Each row has a class, written after it.
[  52 -281  195  167 -131   21  102 -245 -815   18   29 -101  -92 -105
  -30  397  103 -146  104 -182  104 -140  -45  337  -77  332 -250   44
  545  338 -416 -247  499    6  182 -186 -179  128 -212 -110  272] => figi
[ -78  127  422  345  -77  377  254 -136  -82   20 -202  402   77 -289
  111   30 -312  231   36 -387 -108   52   61  -26  -53   99 -296  138
  148  187   93 -197 -134  -13 -145  165   25   20  241 -115 -107] => fud
[-246 -325  390  323   39  413  384 -221 -224 -271  148  489 -161   32
 -154  -19  -76  -66  146 -381  -85  206  145  283 -152   19 -729   94
   -4 -228 -107 -387  471  120  -44  118 -187   36   10   37  -83] => zufos
[-183 -119  -18  422 -199  199  278 -277  -96   65 -273  432   36 -378
 -173  -21 -283   12  -52 -172 -176  123  -90  -74 -213   39 -250  130
  135 -101   82   98  -43  -80 -269  129  -10   33  114 -270  -89] => rarut
[   4  205  353  219 -142  392  287  -12  -78   10 -223  276  138 -249
  169   -4 -404  253   85 -372  -26  -51  -52  -56    2   51 -194   66
   53  380   -1 -156 -106   46 -116  205   93   26  250 -154 -116] => dib
[-275 -321  480  365   72  422  369 -271 -235 -282  110  443 -124  146
 -124    7  -72  -76  181 -411 -126  164   68  314 -171   39 -702  112
  -12 -239 -135 -369  481   71    2  168 -175   37   20   93  -43] => sil
[-224 -325  508  339   50  410  354 -190 -290 -239  176  454 -181  -11
  -75  -32 -127  -61  139 -373 -149  170  117  305 -119   65 -741  104
    4 -207 -104 -482  495  170    5  236 -190   36  -23   88  -67] => tokif
[-251 -351  457  361   73  340  321 -193 -244 -263  130  435 -160   -1
 -125  -61  -59  -24  141 -361 -168  173   64  342 -146   85 -752  119
   17 -252  -95 -409  476  169   -1  195 -154   58    1  134  -68] => fud
[-116 -337  484  236  -52  345  351 -304 -404 -284   62  474 -117   45
  -10   86 -111  -35  107 -446  -87   29   64  459 -104  198 -612   58
   56  -63 -155 -373  550    9   97   85  -62   14  -37  -20    0] => Filoz
[ 177 -142  134  102 -150  104  202 -149 -604  -90  -28 -156   26   57
  -75  299  155 -144   75 -143  199 -222  151  139  -64  236 -128   -9
  468  372 -447 -232  311   81   97 -284 -109  126 -185  -93  252] => Moteb
[ -64 -341  329  130 -137  501  365 -328 -341 -257  114  587 -120  227
   -3  233 -184   35   -1 -379  -51  126   51  351  -54   50 -627   -5
  -67    2  -37 -458  441  155   -9  106   -8   87   21  -23 -161] => zufos
[ -44   37  208  401 -104  271  298 -158 -106  -16 -268  313  140 -269
  123   18 -350  176   47 -509   72   -4  201  -44 -116  140 -217  218
  178  314    6 -125 -121 -101 -119   43  114   68  316 -185 -126] => figi
[ -87  -83  277 -361 -226  127  222 -118 -208 -454  -14  -98  342   86
 -178   87 -211 -578  -60 -152 -286   96  328  396  132  198  285  -64
  -31  192 -100  -41  124   74   51   54 -248   70 -137   41  465] => tokif
[ -28  -81  258 -216 -348  197  302  -95  -10 -352  135  -66   12  103
 -334  153 -133 -578   19   18  -84   62  587  431  121  283  152  -19
 -177  162 -249 -211   27  253   79   23 -421  120  -75   96  678] => Moteb
[   4    7  122  400 -119  207  226  -62  -58   -5 -250  216   81 -145
  113  -10 -210  222   59 -380   75  -40  192  -31  -80  154 -195  218
  206  267   -3 -148  -73   -4  -69  -46   89  116  379 -106  -86] => Filoz
[  43 -256  230  142 -211   87  128 -346 -899   21  -29   20  -90  -76
   -1  487   43 -146   95 -203   85 -152  -64  368  -71  325 -226   46
  520  379 -369 -236  496  -34  166 -173 -195  133 -216 -186  273] => rok
[ 213 -145  223   93 -146  196  202 -145 -685 -111   29  -67   61   61
  -41  358   42 -141   61 -136  174 -210   69  131   -8  172 -154  -44
  480  379 -453 -258  381  143  106 -227  -90  126 -209  -92  205] => dib
[ -54 -340  307  229 -138  472  350 -269 -339 -232  107  537 -261  163
   38  241 -250   18   41 -374  -72  128  110  405  -76  114 -650   12
  -94   12  -59 -514  447  194   18  117  -50   95  -29  -43 -178] => kar
[ -51   15  313  425 -119  200  176 -142  -73  -50 -238  348  109 -222
  142   26 -287  230   16 -408   86    7  166   32  -98  111 -245  221
  130  261   56 -205  -40   18  -61   42   91  106  405 -147 -138] => rok
[ -15  195  572  313  -81  329  186 -143 -307    6 -208  443  126 -464
  189   52 -226  232   74 -352 -127  -17   -7    4  -20  174 -187  143
  293  256   87 -206  -64 -162 -111  119   56  -21  141 -176  -46] => fud
[ -56  -60  382 -369 -288  189  241  -95 -254 -509    5    8  336   23
 -215   46 -282 -564 -114 -209 -278  160  351  423  147  177  172  -71
  -61  191 -128  -94  131   73   37  117 -245   64 -117  -39  471] => zufos
[  -1  105  377 -396 -247  187  217   98  -69 -481  153 -238   36  145
 -209  156  -66 -446  137  104 -102   83  437  502  267  118  215  -90
  -96  253  -66 -170   72  378  129  -87 -449   10  -55   60  453] => zufos
[ -12  154  449  312 -127  332  235   79  -91  -40 -236  303   81 -148
  302 -168 -420  261   70 -396 -110    8   46    2   42  -11 -229   91
   93  235   99 -176  -72   77  -86  194  104   45  422 -101 -212] => kar
[ -92 -347  238  196 -125  484  379 -297 -292 -238   58  499 -147   52
  -63  241 -152   63   36 -395   19   67  105  340 -169  156 -655   86
  -49   65 -102 -445  393  184  -26   74   20  101   28  -26 -122] => rarut
[-100  190  633  285  -30  339  215 -173 -189  -59 -232  477  106 -462
  132   47 -259  188   -2 -304 -142  103   28   36  -25   96 -213  122
  170  188  161 -116 -106 -107 -151  166   -5  -11  236 -210  -61] => zufos
[ -21  112  400  228 -202  415  292 -142 -266  -45 -282  381  228 -288
  215   97 -487  253  -44 -451 -132  -10  -41    6  -21   92 -231   74
  157  410   48 -156  -78  -12 -146  152  117   53  198 -205 -161] => fud
[ 165 -134  184   80 -155  163  195 -123 -665 -107   20  -84  -46   69
  -62  370  148 -161   86  -53  189 -233  121  119  -22  171 -115  -43
  482  333 -415 -230  354  124   72 -317 -155  127 -193  -66  250] => rarut
[  35  -11  228 -425 -369  332  319  -67 -180 -483   56 -278  221   62
 -287  414 -317 -518  -75 -111  -92   62  479  517  136  262  174  -81
 -115  460 -154 -176   17  398   91    7 -305  156 -205   36  533] => fud
[-167  -62  -79  394 -156  145  249 -227  -43  155 -282  308   23 -400
 -177   -9 -218   54   32 -153 -186  112 -115  -81 -188   66 -212  128
  155  -64  126  103 -121  -90 -274   84  -34   39   65 -232  -87] => fud
[ 155 -122  277   60 -201  187  250 -143 -793  -97    8 -126  -25  -13
  -23  277   73 -148  106 -129  136 -293   45  189  -17  250 -103  -13
  502  426 -494 -241  365   74  118 -214 -102  131 -251 -114  283] => kar
[-253 -345  487  396   89  353  349 -231 -202 -291  123  488 -145  119
  -99  -50  -92  -99  190 -402 -139  201  100  349 -127   36 -692   93
  -14 -247 -101 -400  512  142    1  217 -187   45   70  101  -26] => dib
[-224 -108  -74  361 -186  154  286 -322  -42   94 -310  344   54 -376
 -138  -59 -355   13 -164 -135 -284  143 -210   -1 -152   89 -140  125
   95  -59  193  178  -94  -15 -248  258   92  107  155 -155 -139] => sil
[-255 -118  -34  435  -33  194  259 -217  215  107 -119  191 -228 -180
 -286 -186 -301   -4  180  -63 -152  197  -88   36 -202   -9 -311  143
 -128 -284   92   86 -103  100 -159  209 -239  105  157   -6  -65] => rok
[-287 -349  517  396   59  404  359 -237 -128 -275  180  532 -180  102
 -149  -23  -90  -48  106 -336  -88  186  136  299 -159   23 -772  118
  -49 -313 -150 -418  497  205  -21  161 -218   92   72  106 -106] => rok
[   3  -31  142 -274 -293  134  237  -92   50 -272  120 -115  -42  155
 -302  204  -33 -541  135   93  -34   26  561  482  149  301  274  -23
 -113  183 -212  -88   54  232   87  -90 -421  111  -26  107  680] => dib
[ -48  161  427  323  -75  312  242  -99  -98    0 -228  428  119 -348
  125 -106 -237  167   74 -359  -83  -30  100  -89  -50  128 -176  130
  209  178   18 -128  -86 -128 -141  127   64  -11  246 -131  -56] => rarut
[ 170 -147  190   78 -191  127  190 -177 -676  -70   -4 -148   46   57
  -32  322  152  -97   58 -100  216 -319   22  141  -55  247  -67  -10
  492  411 -515 -188  352   63  126 -275  -29  179 -200 -105  269] => kar
[ -94 -342  359  189  -79  390  307 -338 -335 -231   31  514 -140   93
  -17  274 -111   44   -4 -388  -10  114  115  389 -125  167 -621   51
  -39   38  -33 -458  411  142    4   32    0   55   19  -43 -140] => Moteb
[  29   93  185 -419 -305  193  245  177  -81 -421  129 -347  -69  227
 -176  236 -140 -478  121   72 -101   56  460  527  286  170  189  -92
 -147  320 -104 -182   75  407  155  -42 -456    2  -88   61  473] => Filoz
[ -59   47  344 -354 -273  172  275  -39 -142 -412   93 -278   17  196
 -164  280 -132 -517  114   56 -144   89  446  519  238  144  210  -58
  -89  282  -33 -113   99  342  120  -52 -470   15 -103   40  445] => tokif
[  -9 -342  303  182 -133  135  174 -456 -834  -53 -113  169  -57   40
  -73  430   75 -123  -30 -222   59 -115  102  329  -43  262 -254   81
  513  315 -333 -214  461  -31   97 -238 -186  116 -115 -144  194] => zufos
[ -56 -307  337  193  -96  499  362 -333 -370 -203   64  549 -230   74
  -47  301 -164   32  118 -367  -29   81  112  410 -101  181 -601   39
  -22   76  -82 -484  470  145   -2   82  -56   61  -54  -30 -105] => dib
[-228 -320  515  343   44  419  315 -182 -305 -275  199  499 -149  -48
 -108   75  -83  -31  154 -346  -72  164   75  310 -142   78 -696  104
   26 -189 -179 -457  499  110   -6  154 -182   45  -14   41  -36] => figi
[ -52    0  201 -384 -184  120  234  -13  -66 -412  -30 -109  351  101
 -197    7 -198 -592  -57 -154 -228   67  329  336  136  156  250  -95
  -70  170 -187   40   79   76   51  101 -194   26  -61   20  465] => dib
[-108 -322  499  236  -35  331  351 -270 -366 -341   59  459  -12    1
    2   44 -143  -82   34 -444  -83   59   89  387 -115  150 -574   51
   78  -46 -170 -384  479   43   62   97   18   34   27  -16  -62] => figi
[-202 -378  234  319  -20  355  286 -153 -172 -251  125  427 -111   93
 -107   48 -195  -42   -8 -384  -49  154  129  298 -158   51 -731   84
  -31 -113 -156 -476  440  286   28  143 -128   82   91   42 -141] => rok
[ -94 -295  433  206 -117  406  381 -262 -365 -287   63  441  -75   57
   13   66 -173    1   38 -463  -59   -8   81  390 -104  163 -577   51
   27   38 -184 -419  476  121   89  121   46   23   -9  -10  -78] => kar
[-211 -121 -119  443  -57  170  273 -180  233  145 -136  149 -262  -63
 -239 -199 -225   31  158    1 -132  109  -77  -11 -162   38 -282  137
 -103 -247   50  118 -111   82 -125  145 -195   99  188   25  -22] => Filoz
[-166 -385  269  354  -88  398  334 -227 -216 -208  115  483 -178   72
  -63  110 -208    3    4 -371  -55  138  151  350 -136  114 -738  117
   -5  -49 -164 -510  419  291   16  123 -136  108   75   12 -130] => rok
[-310  -56    8  457 -130  179  296 -228   69  140 -248  368  -59 -445
 -178  -95 -382  -34 -100   -3 -321  252 -226  -87 -127  -20 -262  132
    8 -169  157  154 -118   57 -302  324  -96   93  158 -215 -142] => dib
[-356 -111  -18  480 -121  201  310 -234  109  114 -221  350  -11 -423
 -233 -142 -385  -53 -160    0 -314  242 -141 -160 -180  -45 -299  150
  -18 -204  160  112 -127  103 -323  317 -117   92  139 -153 -162] => tokif
[ 175 -122  270  107 -150  124  131 -102 -734 -121   22 -110    9  -38
  -17  376  139  -76   92  -50  206 -229   89  207  -22  219 -127   24
  516  383 -412 -237  365  132  122 -309 -103  122 -148 -103  234] => sil
[ -67  -80  282 -328 -271  158  237  -26 -144 -488   28  -45  292  107
 -208  120 -302 -556 -131 -157 -235  153  391  398  159  137  155  -70
  -94  172 -150  -90  123  237   40   61 -293   86  -61   36  384] => rok
[  48 -282   84  193 -143   89  136 -239 -718   67   -5  -67 -159   89
  -44  454  205  -27   76  -85  161 -224   33  247  -18  237 -219  109
  502  335 -415 -247  438  109  133 -357 -193  126 -159  -31  170] => sil
[-128 -287  557  219  -98  390  339 -281 -365 -290   72  506  -89   87
   26   25 -187  -18   99 -469  -79   45   77  439  -82  121 -619   79
   13  -44 -136 -444  518   80   84  141  -53   36   55  -13  -82] => rok
[ -15  -61  161 -225 -292  246  273 -104   13 -346  129  -93  -16  117
 -389  276  -92 -556   60   59  -12   56  663  468   95  256  182   19
 -140  170 -213 -150   36  270   54 -116 -456   91  -65  100  630] => sil
[ -61  195  615  325 -138  330  249  -70 -203  -32 -247  383   70 -248
  320  -64 -384  228   60 -343 -138   18   14   57   91   17 -187  134
  147  247  184 -171  -71   27  -90  226   43   -8  392 -138 -132] => tokif
[-283  -76  -20  477 -133  181  272 -184  152   89 -245  330  -37 -482
 -259  -63 -373  -50 -146   30 -230  254  -80  -54 -202   17 -319  159
  -62 -122  144  112 -150  164 -291  347  -97  122  214 -201  -68] => dib
[ -19  150  369  265 -145  345  250  -31 -171  -56 -268  339  242 -255
  224  -48 -411  264  -34 -416 -111  -18  -60  -52   -4   32 -179   97
  152  317   58 -125  -63   -6 -150  149  157   36  265 -158 -215] => sil
[  78 -308  199  124 -224  135  147 -336 -895  -47   13   45  -14  -16
  -22  414   -5 -133   51 -303   77 -102  -50  347  -73  286 -303    0
  497  393 -371 -318  544  -19  165 -131 -143  133 -243 -180  246] => zufos
[ -11 -267  254  135 -203  104  184 -294 -849   33   45  -95 -119  -71
  -29  446  112  -77  123 -194  120 -182 -113  340  -81  353 -300   34
  493  404 -432 -282  521   72  189 -186 -194  144 -250 -100  297] => Moteb
[  76 -277  195  155 -199  124  131 -245 -844    8   28  -53   11  -26
   17  381   59  -56  100 -240  105 -202 -140  269  -79  296 -245   27
  510  403 -466 -272  519   13  177 -130  -84  174 -224 -128  231] => kar
[  -7  216  572  268 -104  397  260 -157 -236  -33 -261  404   95 -363
  164   64 -307  196   90 -375 -127    4   40   56  -38  183 -220  114
  189  279   86 -160 -116 -111 -123  144   33   21  184 -172  -24] => fud
[  84   21  285 -459 -281  315  273  -89 -163 -503   52 -260  217  151
 -251  343 -271 -446    4 -119 -109   24  406  518  152  234  245 -135
 -108  409 -138 -143   32  316  103  -27 -297  118 -245   78  486] => fud
[  22  -17  146 -278 -347  165  252  -20   41 -298  141 -164  -36  148
 -346  164  -54 -544  135   79  -50   16  615  465  148  272  202   -7
 -170  181 -194 -161   15  266   75  -73 -457  102  -93  151  690] => fud
[  38 -309  159  174 -173  107  128 -325 -738   21   29   43 -192  113
  -58  412  120  -67   51 -102  140 -138    2  281  -20  203 -291   62
  403  278 -410 -260  466   33  157 -211 -235  137 -149 -114  217] => zufos
[-136  -44  -84  431 -104  123  176  -88  210  142  -91  180 -177 -224
 -195 -137 -235   50  134   44  -66  162  -50  -34 -149   -4 -302  157
  -67 -217   67   68 -131  140 -127  153 -174   96  216  -99  -99] => rok
[  -5 -352  208  218 -153  141  190 -365 -813   10  -29   22 -117   92
  -40  452   61  -98   54 -164  100 -163   81  257  -48  254 -283   86
  487  328 -402 -255  483   81  128 -206 -208  128 -176  -77  182] => tokif
[-173 -350  281  251  -69  393  330 -184 -317 -244  105  352 -245  -20
  -84   85 -150   28   68 -347  -82  152  119  449 -128  138 -720  116
    8   29 -112 -490  448  285   38   72 -186   89   33   13  -79] => zufos
[-376  -86   43  471 -154  147  315 -262   81  149 -313  312  -58 -393
 -135 -224 -361  -45 -126   -1 -389  204 -187  -73 -144   12 -259  178
   -1 -172  162  161 -135   32 -281  336  -89   90  201 -163 -133] => tokif
[  10  -50   34 -330 -291   63  213  -65   52 -304  115 -250  -17  245
 -313  151  -34 -581   96   61  -10   15  565  451  107  246  272  -21
 -149  163 -229  -55   24  211  117 -112 -419  111  -46  116  632] => rok
[-161 -141  -74  342 -153  117  253 -353  -84   -4 -350  362  131 -369
 -143   17 -317   -7 -173 -220 -248  134 -212   49 -161  149  -86   93
  138  -44  163  175  -54 -110 -212  215  116  122  144 -213  -63] => Filoz
[  25  182  561  325 -187  355  282  -20 -221  -77 -265  455  160 -279
  322    3 -425  230   -7 -399 -124   21   -6    6   78   43 -200   80
  173  249  113 -139  -67  -46 -119  192  124   36  370 -224 -124] => Filoz
[ -31  -78  177 -283 -311  210  256  -24  107 -394  153 -130   29  144
 -360  140 -108 -546   28   69  -61   71  585  428   92  237  152  -27
 -211  129 -230 -146   40  320   59    8 -395  157  -25  136  631] => rarut
[-120  -91 -173  356  -34   45  209 -163  262  124 -111  104 -195 -110
 -197 -287 -127   46  232   20 -179   99 -126   -5 -150   -3 -167   87
  -36 -309   80  168  -99    0 -125   22 -150   73  155   55  -81] => fud
[-143  -25  217  474 -101  268  312 -231  -35   58 -268  334   89 -189
   89  -15 -270  165   46 -440   43    5  265  -55 -142  130 -271  274
  166  230   40 -127 -101  -42 -143   62   35  108  383 -122  -73] => tokif
[ -45 -331  242  253 -117  181  195 -378 -737   29  -51  123 -103   10
  -89  457   43  -68   40 -189  111 -144   35  241  -92  272 -326   74
  478  321 -443 -240  499   55   82 -185 -178  144 -152 -114  173] => dib
[ 106 -209  186   -5 -194   44  126 -186 -776  -78   16 -212   -2  104
  -86  215  234 -133  244 -155  151 -335   -9  318  -52  365  -33   71
  522  409 -549 -230  450   -4  232 -239 -165  163 -148   16  442] => rok
[-233  -79   72  443 -101  164  238 -273  -84  106 -315  438   81 -496
 -137   24 -259   62 -106 -108 -233  152 -193 -113 -210   23 -201  134
  148 -116  128  171 -108 -141 -316  121    4   31  104 -278 -153] => figi
[ 147 -233  108   15 -215   50  184 -152 -774  -83   35 -277  -19  184
  -70  279  265 -144  180 -115  146 -332    1  254  -23  339  -41   39
  556  398 -540 -207  456   27  223 -300 -145  177 -170   33  437] => Filoz
[-361 -110    6  402 -132  161  282 -244   99  110 -298  291  -72 -419
 -236 -100 -331   23 -176    8 -333  243 -216  -66 -203   36 -272  121
  -42 -156  188  144 -142  108 -312  271  -82  138  177 -133 -153] => Moteb
[-132 -326  506  183 -131  355  377 -290 -389 -277  105  477  -64  -48
    6  -16 -109  -26    5 -372 -110   46   25  413  -99  179 -624   80
   65  -50 -180 -366  515   74   78  132   16  115   34  -12  -11] => zufos
[  29  240  583  293 -169  306  192   65 -146  -38 -185  356   38 -219
  302 -104 -361  237  125 -359  -39  -11   40   93  111   29 -194  129
  118  242  105 -248  -71   62  -48  168   16   30  420 -137  -89] => rok
[   0  165  383  185 -188  436  283  -91 -277  -46 -266  330  168 -268
  225   32 -449  274   61 -496  -85  -52  -73   -8   -5   71 -152   54
  179  424   42 -184  -45  -52 -147  139  109   22  145 -218 -165] => rarut
